Below is a small trained network, with its code and all its weights. Each question gives an input and a class and asks what happens when units are switched off, that is, made to give their printed mean instead of their output.

import numpy as np


def w(rows, s, z=0):
    codes = np.array(rows[::2]) - 128.0
    scale = np.full(codes.shape[1], s)
    scale[-1] = z or s
    return codes * scale


def norm(h):
    return h / np.sqrt((h * h).mean(-1, keepdims=True) + 1e-5)


def f(y):
    return np.maximum(y, 0)


def log_softmax(a):
    a = a - a.max(-1, keepdims=True)
    return a - np.log(np.exp(a).sum(-1, keepdims=True))


def net(x, mask):
    res = np.array(x, float).reshape(1, 3) / 4 @ E
    u = 0
    for l in range(3):
        y = f(norm(res) @ A[l][:, :-1].T + A[l][:, -1])
        res = res + np.where(mask[u : u + 5], y, B[l][:, -1]) @ B[l][:, :-1]
        u += 5
    return log_softmax(norm(res)[-1] @ U[:, :-1].T + U[:, -1])


A, B = {}, {}
E = w([
[109,209,78],'x0',
[126,101,255],'x1',
[218,197,164],'x2',
],0.0064)
A[0] = w([
[201,2,144,228],'L0N0',
[193,142,193,146],'L0N1',
[128,72,148,56],'L0N2',
[213,180,197,252],'L0N3',
[142,79,107,197],'L0N4',
],0.0074,0.0014)
B[0] = w([
[255,94,5,239],'L0N0',
[87,18,36,212],'L0N1',
[32,239,190,167],'L0N2',
[187,131,220,253],'L0N3',
[120,6,69,171],'L0N4',
],0.0039,0.0043)
A[1] = w([
[94,53,2,197],'L1N0',
[119,25,39,64],'L1N1',
[106,211,172,157],'L1N2',
[131,124,238,5],'L1N3',
[80,30,219,87],'L1N4',
],0.0078,0.0019)
B[1] = w([
[159,54,135,253],'L1N0',
[1,69,99,219],'L1N1',
[154,38,173,167],'L1N2',
[146,190,146,183],'L1N3',
[122,225,159,226],'L1N4',
],0.0063,0.0053)
A[2] = w([
[137,140,181,108],'L2N0',
[69,185,114,247],'L2N1',
[230,96,100,222],'L2N2',
[76,102,164,201],'L2N3',
[223,219,1,159],'L2N4',
],0.0092,0.0014)
B[2] = w([
[105,185,88,199],'L2N0',
[168,121,203,177],'L2N1',
[188,36,199,254],'L2N2',
[247,156,126,217],'L2N3',
[254,104,176,249],'L2N4',
],0.0076,0.004)
U = w([
[79,253,171,2],'0',
[175,146,174,219],'1',
[91,63,110,181],'2',
],0.011,0.0021)

Each question gives the input, the list of numbers given to net, and the class t.
The units are the neurons (one row each of A and B). Each row of codes is followed by its name. A weight is (code - 128) times the scale printed after its matrix; where a second scale follows, it is the last column's (A, B and U).
mask holds one flag per neuron, layer by layer. A switched-off neuron (its flag False) gives its mean, the last column of its row in B, instead of its output. The means were averaged over made-up inputs and are rounded, as every weight is.
A unit's drop is (log p(t) with every unit on - log p(t) with that unit switched off) / (log p(t) with every unit on - log p(t) with every unit switched off).
The circuit of an input: a set's keep is (log p(t) with only the set's units on - log p(t) with every unit switched off) / (log p(t) with every unit on - log p(t) with every unit switched off). Starting from the 12 units with the biggest drops (on a tie, the unit counted first), units are removed one at a time, each time the one whose removal leaves the highest keep (on an exact tie, the one counted first), for as long as the keep stays at least 0.8.
units of the circuit, in order: the units of the circuit, biggest drop first
unit that matters most: the unit with the biggest drop
k most important neurons: the k neurons with the biggest drops, biggest first
k most important neurons of layer l: the k neurons of layer l with the biggest drops, biggest first
drop of u: that unit's drop, to one decimal
input [2,6,-7], class 0: unit that matters most : L1N4
input [-2,0,1], class 2: 4 most important neurons : [L0N1 L0N0 L1N1 L2N4]
input [4,4,2], class 0: units of the circuit, in order : [L1N0 L2N4 L2N2]
input [0,7,1], class 0: 3 most important neurons of layer 1 : [L1N4 L1N0 L1N3]
input [3,6,3], class 0: 2 most important neurons of layer 0 : [L0N0 L0N1]
input [4,7,-7], class 0: 2 most important neurons of layer 1 : [L1N4 L1N0]
input [-1,6,-4], class 0: 2 most important neurons of layer 0 : [L0N2 L0N1]
input [1,3,1], class 0: 2 most important neurons of layer 0 : [L0N0 L0N1]
input [5,8,-6], class 0: drop of L2N4 : 0.1
input [-1,8,-5], class 0: drop of L1N4 : 0.4
input [1,6,0], class 0: drop of L1N0 : 0.1
input [1,4,1], class 0: drop of L2N2 : 0.2
